Here is a tiny trained network, its code and every weight. The questions are about switching its units off for an input and a target symbol, where a switched-off unit gives its printed mean instead of its output.

import numpy as np


def w(rows, s, z=0):
    codes = np.array(rows[::2]) - 128.0
    scale = np.full(codes.shape[1], s)
    scale[-1] = z or s
    return codes * scale


def norm(h):
    return h / np.sqrt((h * h).mean(-1, keepdims=True) + 1e-5)


def f(y):
    return y / 2 * (1 + np.tanh(0.7978845608 * (y + 0.044715 * y**3)))


def softmax(a):
    e = np.exp(a - a.max(-1, keepdims=True))
    return e / e.sum(-1, keepdims=True)


def log_softmax(a):
    a = a - a.max(-1, keepdims=True)
    return a - np.log(np.exp(a).sum(-1, keepdims=True))


def net(x, mask):
    ids = ['αβεζηλμξπστ'.index(c) for c in x.split()]
    T = len(ids)
    res = E[ids] + P[:T]
    u = 0
    for l in range(3):
        q, k, v = (norm(res) @ M[l].T for M in (Q, K, V))
        z = softmax(np.where(np.tri(T) > 0, q @ k.T / 3**0.5, -1e9)) @ v
        res = res + np.where(mask[u], z, O[l][:, -1]) @ O[l][:, :-1]
        u += 1
        y = f(norm(res) @ A[l][:, :-1].T + A[l][:, -1])
        res = res + np.where(mask[u : u + 12], y, B[l][:, -1]) @ B[l][:, :-1]
        u += 12
    return log_softmax(norm(res)[-1] @ U[:, :-1].T + U[:, -1])


Q, K, V, O, A, B = {}, {}, {}, {}, {}, {}
E = w([
[92,157,202,214],'α',
[85,161,133,176],'β',
[87,132,140,220],'ε',
[211,247,87,131],'ζ',
[75,163,91,64],'η',
[50,60,144,99],'λ',
[255,89,16,135],'μ',
[81,174,114,86],'ξ',
[72,145,119,195],'π',
[40,148,149,134],'σ',
[46,152,145,139],'τ',
],0.0085)
P = w([
[107,140,144,73],'0',
[233,155,233,76],'1',
[254,126,223,100],'2',
[166,67,63,159],'3',
[147,95,66,168],'4',
[127,165,168,153],'5',
[118,149,186,146],'6',
],0.0045)
Q[0] = w([
[216,49,206,30],'L0H0',
[159,183,251,43],'L0H0',
[226,77,1,52],'L0H0',
],0.0057)
K[0] = w([
[124,207,107,159],'L0H0',
[23,158,14,104],'L0H0',
[226,254,135,67],'L0H0',
],0.0068)
V[0] = w([
[117,118,35,142],'L0H0',
[185,159,155,82],'L0H0',
[128,253,147,134],'L0H0',
],0.0048)
O[0] = w([
[173,121,135,158,70],'L0H0',
[117,123,132,189,93],'L0H0',
[137,254,108,113,250],'L0H0',
],0.0063,0.0023)
A[0] = w([
[85,148,115,69,63],'L0N0',
[173,117,65,73,247],'L0N1',
[58,81,104,77,127],'L0N2',
[174,139,142,205,204],'L0N3',
[118,82,105,62,193],'L0N4',
[60,3,167,168,190],'L0N5',
[117,209,52,181,36],'L0N6',
[90,76,154,24,131],'L0N7',
[180,127,184,61,50],'L0N8',
[148,122,161,121,34],'L0N9',
[185,87,68,137,120],'L0N10',
[109,118,88,158,81],'L0N11',
],0.0056,0.0015)
B[0] = w([
[157,158,105,254,164],'L0N0',
[129,94,140,227,168],'L0N1',
[129,158,100,154,131],'L0N2',
[43,137,125,116,246],'L0N3',
[134,143,144,203,112],'L0N4',
[27,105,192,68,159],'L0N5',
[94,174,133,84,252],'L0N6',
[148,181,139,175,126],'L0N7',
[151,184,92,118,112],'L0N8',
[142,143,119,79,89],'L0N9',
[120,76,110,139,105],'L0N10',
[160,87,141,89,120],'L0N11',
],0.0051,0.0017)
Q[1] = w([
[135,253,57,146],'L1H0',
[205,246,198,119],'L1H0',
[92,160,10,227],'L1H0',
],0.0057)
K[1] = w([
[157,86,102,173],'L1H0',
[95,63,100,168],'L1H0',
[255,81,132,127],'L1H0',
],0.0089)
V[1] = w([
[23,171,94,151],'L1H0',
[85,123,3,89],'L1H0',
[92,182,182,245],'L1H0',
],0.0048)
O[1] = w([
[184,35,3,50,231],'L1H0',
[139,51,109,200,106],'L1H0',
[148,145,139,3,253],'L1H0',
],0.0052,0.0035)
A[1] = w([
[161,173,161,180,122],'L1N0',
[172,102,124,139,101],'L1N1',
[130,33,121,164,109],'L1N2',
[133,74,116,97,183],'L1N3',
[132,140,122,88,175],'L1N4',
[93,127,159,140,145],'L1N5',
[127,100,181,120,141],'L1N6',
[202,40,80,190,107],'L1N7',
[100,109,199,199,4],'L1N8',
[109,117,178,114,134],'L1N9',
[106,111,133,254,59],'L1N10',
[180,155,172,149,57],'L1N11',
],0.0099,0.0031)
B[1] = w([
[41,18,130,132,142],'L1N0',
[123,137,138,124,105],'L1N1',
[125,181,142,189,119],'L1N2',
[100,86,211,173,154],'L1N3',
[89,131,160,188,253],'L1N4',
[68,98,62,120,159],'L1N5',
[92,137,82,139,135],'L1N6',
[135,111,253,127,176],'L1N7',
[176,134,118,67,115],'L1N8',
[90,128,76,154,168],'L1N9',
[93,155,202,54,139],'L1N10',
[103,90,87,147,121],'L1N11',
],0.0054,0.0031)
Q[2] = w([
[239,24,112,114],'L2H0',
[186,135,94,2],'L2H0',
[110,60,3,154],'L2H0',
],0.007)
K[2] = w([
[123,114,133,8],'L2H0',
[60,103,104,87],'L2H0',
[117,132,221,102],'L2H0',
],0.013)
V[2] = w([
[170,21,209,179],'L2H0',
[192,223,122,253],'L2H0',
[131,119,21,160],'L2H0',
],0.0055)
O[2] = w([
[144,149,255,127,1],'L2H0',
[102,151,105,207,109],'L2H0',
[144,58,116,223,115],'L2H0',
],0.0077,0.0054)
A[2] = w([
[200,81,58,108,144],'L2N0',
[216,179,90,151,212],'L2N1',
[88,181,171,107,157],'L2N2',
[102,172,134,111,185],'L2N3',
[178,2,97,175,78],'L2N4',
[136,154,114,196,92],'L2N5',
[65,161,151,179,77],'L2N6',
[145,64,88,116,98],'L2N7',
[89,165,162,112,116],'L2N8',
[113,115,113,110,3],'L2N9',
[151,114,163,57,115],'L2N10',
[205,51,204,198,249],'L2N11',
],0.011,0.003)
B[2] = w([
[162,89,162,128,253],'L2N0',
[52,103,159,145,215],'L2N1',
[179,131,119,169,198],'L2N2',
[159,132,138,165,210],'L2N3',
[157,140,197,175,161],'L2N4',
[87,134,151,134,131],'L2N5',
[142,137,169,91,158],'L2N6',
[213,116,140,109,174],'L2N7',
[166,134,154,141,170],'L2N8',
[133,111,92,106,121],'L2N9',
[64,122,150,151,147],'L2N10',
[162,254,153,142,179],'L2N11',
],0.0091,0.0044)
U = w([
[104,255,107,51,98],'α',
[132,145,99,146,104],'β',
[142,104,182,34,124],'ε',
[9,197,128,227,17],'ζ',
[152,47,113,239,177],'η',
[43,89,220,115,115],'λ',
[213,160,199,173,254],'μ',
[116,133,103,176,88],'ξ',
[229,52,140,120,156],'π',
[181,116,133,73,97],'σ',
[186,116,123,94,81],'τ',
],0.01,0.0042)

Each question gives the input, a string of symbols that net reads in full, and the target symbol t.
The units are the heads (3 rows each of Q, K, V and O) and the neurons (one row each of A and B). Each row of codes is followed by its name. A weight is (code - 128) times the scale printed after its matrix; where a second scale follows, it is the last column's (O, A, B and U).
mask holds one flag per unit, layer by layer, with each layer's heads first. A switched-off unit (its flag False) gives its mean, the last column of its rows in O or B, instead of its output. The means were averaged over made-up inputs and are rounded, as every weight is.
A unit's drop is (log p(t) with every unit on - log p(t) with that unit switched off) / (log p(t) with every unit on - log p(t) with every unit switched off).
The circuit of an input: a set's keep is (log p(t) with only the set's units on - log p(t) with every unit switched off) / (log p(t) with every unit on - log p(t) with every unit switched off). Starting from the 12 units with the biggest drops (on a tie, the unit counted first), units are removed one at a time, each time the one whose removal leaves the highest keep (on an exact tie, the one counted first), for as long as the keep stays at least 0.8.
units of the circuit, in order: the units of the circuit, biggest drop first
unit that matters most: the unit with the biggest drop
top k neurons: the k neurons with the biggest drops, biggest first
top k neurons in layer l: the k neurons of layer l with the biggest drops, biggest first
input π η μ, target μ: top 2 neurons : (L2N11, L1N7)
input σ μ α τ σ, target μ: units of the circuit, in order : (L2H0, L2N2)
input α ζ β, target α: units of the circuit, in order : (L1H0, L2H0)
input β μ ζ σ τ ξ, target ζ: top 2 neurons : (L1N7, L1N11)
input ε ε λ α ε, target λ: units of the circuit, in order : (L0H0, L2H0)
input λ ξ μ η τ, target λ: units of the circuit, in order : (L0H0, L0N5)
input π π β, target π: units of the circuit, in order : (L2H0, L1H0)
input π λ β, target π: top 2 neurons in layer 0 : (L0N6, L0N5)
input α τ ε, target α: unit that matters most : L1H0
input α μ α λ, target λ: top 2 neurons : (L0N5, L2N11)
input ε π λ α λ α α, target λ: top 3 neurons : (L2N10, L1N3, L0N5)
input μ σ ξ, target μ: units of the circuit, in order : (L1H0, L2N2)
input ζ μ ζ α η π η, target ζ: units of the circuit, in order : (L1H0, L2H0)
input λ ζ η, target λ: top 4 neurons : (L2N1, L0N5, L1N7, L0N2)
input λ σ π α λ ξ η, target λ: top 2 neurons in layer 1 : (L1N3, L1N5)
input ζ ε η, target ζ: unit that matters most : L2N1
input η μ σ α α τ η, target μ: top 2 neurons : (L1N0, L2N2)
input α τ η η ζ μ π, target μ: top 2 neurons in layer 1 : (L1N7, L1N2)
input β η α α μ β, target μ: top 2 neurons : (L1N7, L2N2)
input σ β μ ξ λ η α, target λ: top neuron in layer 1 : (L1N5)
input π σ ξ, target π: top 2 neurons : (L1N7, L2N0)
input η τ τ μ α, target μ: top 2 neurons : (L1N7, L2N2)
input η ε ζ, target η: top 2 neurons : (L2N1, L2N0)
input π π η, target π: top 2 neurons : (L2N0, L1N7)
input π π η η α μ σ, target μ: top 2 neurons in layer 1 : (L1N7, L1N2)
